Below are the code and all the weights of a small trained network. Each question names an input and a target symbol and asks about switching units off, where a switched-off unit gives its printed mean instead of its output.

import numpy as np


def w(rows, s, z=0):
    codes = np.array(rows[::2]) - 128.0
    scale = np.full(codes.shape[1], s)
    scale[-1] = z or s
    return codes * scale


def f(y):
    return np.maximum(y, 0)


def softmax(a):
    e = np.exp(a - a.max(-1, keepdims=True))
    return e / e.sum(-1, keepdims=True)


def log_softmax(a):
    a = a - a.max(-1, keepdims=True)
    return a - np.log(np.exp(a).sum(-1, keepdims=True))


def net(x, mask):
    ids = ['γδελπτ'.index(c) for c in x.split()]
    T = len(ids)
    res = E[ids] + P[:T]
    r = res
    for j in range(2):
        rows = slice(2 * j, 2 * j + 2)
        q, k, v = (r @ M[0][rows].T for M in (Q, K, V))
        z = softmax(np.where(np.tri(T) > 0, q @ k.T / 2**0.5, -1e9)) @ v
        o = O[0][rows]
        res = res + np.where(mask[j], z, o[:, -1]) @ o[:, :-1]
    y = f(res @ A[0][:, :-1].T + A[0][:, -1])
    res = res + np.where(mask[2:14], y, B[0][:, -1]) @ B[0][:, :-1]
    return log_softmax(res[-1] @ U[:, :-1].T + U[:, -1])


Q, K, V, O, A, B = {}, {}, {}, {}, {}, {}
E = w([
[109,226,121,102,76,145],'γ',
[168,165,79,148,113,134],'δ',
[177,125,70,17,190,34],'ε',
[87,206,126,3,107,103],'λ',
[193,114,208,152,94,87],'π',
[224,139,101,88,210,137],'τ',
],0.0052)
P = w([
[233,254,50,83,82,68],'0',
[119,223,116,135,200,127],'1',
[118,164,120,104,147,76],'2',
[138,131,132,85,117,82],'3',
[158,109,147,76,89,99],'4',
[186,86,161,71,73,115],'5',
[185,76,155,19,51,100],'6',
],0.0037)
Q[0] = w([
[187,130,148,3,29,6],'head 0',
[23,168,195,152,135,207],'head 0',
[230,208,154,96,110,102],'head 1',
[174,136,123,88,75,129],'head 1',
],0.026)
K[0] = w([
[148,4,232,179,108,129],'head 0',
[168,102,12,145,192,120],'head 0',
[196,158,137,138,60,60],'head 1',
[190,192,144,117,117,132],'head 1',
],0.024)
V[0] = w([
[225,54,151,156,231,134],'head 0',
[134,129,58,4,157,95],'head 0',
[166,76,145,190,164,31],'head 1',
[169,138,108,225,91,173],'head 1',
],0.027)
O[0] = w([
[249,155,127,204,78,115,109],'head 0',
[117,162,6,144,99,158,254],'head 0',
[113,158,162,49,80,193,73],'head 1',
[126,119,128,99,46,36,74],'head 1',
],0.017,0.0058)
A[0] = w([
[124,66,177,123,115,226,111],'neuron 0',
[146,151,152,65,87,171,106],'neuron 1',
[139,118,134,71,54,70,103],'neuron 2',
[119,124,160,149,170,111,84],'neuron 3',
[128,56,142,140,111,65,112],'neuron 4',
[131,181,214,146,154,149,148],'neuron 5',
[124,52,196,155,109,148,68],'neuron 6',
[77,30,117,95,136,172,36],'neuron 7',
[82,38,86,186,52,182,2],'neuron 8',
[149,153,182,126,122,61,173],'neuron 9',
[101,7,152,44,189,115,137],'neuron 10',
[105,99,156,211,168,104,69],'neuron 11',
],0.012,0.0058)
B[0] = w([
[39,105,96,185,145,143,162],'neuron 0',
[123,71,64,62,97,128,199],'neuron 1',
[121,182,84,198,202,135,221],'neuron 2',
[144,95,92,158,113,141,157],'neuron 3',
[39,118,127,148,149,141,177],'neuron 4',
[158,172,167,112,84,209,217],'neuron 5',
[126,150,37,110,153,122,164],'neuron 6',
[136,90,146,131,97,7,240],'neuron 7',
[122,51,217,160,104,203,229],'neuron 8',
[120,104,207,89,124,64,255],'neuron 9',
[154,192,192,179,163,162,206],'neuron 10',
[149,71,44,123,105,90,190],'neuron 11',
],0.02,0.007)
U = w([
[91,127,146,163,131,195,78],'γ',
[173,127,209,80,71,125,135],'δ',
[219,137,84,183,95,122,54],'ε',
[85,183,1,84,188,101,253],'λ',
[89,41,131,118,91,92,58],'π',
[110,170,176,173,180,110,137],'τ',
],0.0052,0.0026)

Each question gives the input, a string of symbols that net reads in full, and the target symbol t.
The units are the heads (2 rows each of Q, K, V and O) and the neurons (one row each of A and B). Each row of codes is followed by its name. A weight is (code - 128) times the scale printed after its matrix; where a second scale follows, it is the last column's (O, A, B and U).
mask holds one flag per unit, heads first, then neurons. A switched-off unit (its flag False) gives its mean, the last column of its rows in O or B, instead of its output. The means were averaged over made-up inputs and are rounded, as every weight is.
A unit's drop is (log p(t) with every unit on - log p(t) with that unit switched off) / (log p(t) with every unit on - log p(t) with every unit switched off).
The circuit of an input: a set's keep is (log p(t) with only the set's units on - log p(t) with every unit switched off) / (log p(t) with every unit on - log p(t) with every unit switched off). Starting from the 12 units with the biggest drops (on a tie, the unit counted first), units are removed one at a time, each time the one whose removal leaves the highest keep (on an exact tie, the one counted first), for as long as the keep stays at least 0.8.
circuit, biggest first: the units of the circuit, biggest drop first
unit that matters most: the unit with the biggest drop
k most important neurons: the k neurons with the biggest drops, biggest first
heads that matter: for each layer, one digit per head in row order, 1 if its drop is at least 0.15 and else 0, layers parted by /
input δ τ τ ε ε δ ε, target λ: circuit, biggest first => (neuron 8; head 1; neuron 2)
input δ γ π δ λ π π, target τ: unit that matters most => head 0
input τ λ δ λ ε λ λ, target π: circuit, biggest first => (head 0; neuron 8; neuron 7)
input λ τ τ ε λ, target γ: circuit, biggest first => (head 0; neuron 8; neuron 7)
input δ δ ε ε, target γ: 2 most important neurons => (neuron 8; neuron 7)
input π ε τ τ, target λ: heads that matter => 01
input δ γ λ λ π, target τ: 4 most important neurons => (neuron 2; neuron 9; neuron 4; neuron 1)
input π τ γ π ε, target δ: heads that matter => 10
input π π δ, target δ: heads that matter => 10
input τ ε τ δ π, target δ: circuit, biggest first => (head 0; neuron 9)
input ε δ λ δ, target π: circuit, biggest first => (head 0; neuron 7; neuron 8)
input λ λ γ δ δ π, target ε: circuit, biggest first => (head 1; neuron 11; head 0)
input δ γ λ, target τ: heads that matter => 10
input ε τ π δ τ ε, target γ: circuit, biggest first => (head 1; head 0; neuron 0; neuron 5)
input δ δ γ δ γ τ, target τ: circuit, biggest first => (head 0; neuron 10)
input λ π δ λ γ γ δ, target ε: unit that matters most => head 1
input γ π δ π λ γ, target π: circuit, biggest first => (head 1; head 0; neuron 11; neuron 4)
input ε π τ τ γ, target γ: 2 most important neurons => (neuron 0; neuron 7)
input τ γ τ γ ε, target τ: circuit, biggest first => (neuron 10; head 0)
input γ π λ γ, target π: 3 most important neurons => (neuron 11; neuron 9; neuron 4)
input ε δ δ, target λ: circuit, biggest first => (neuron 8)
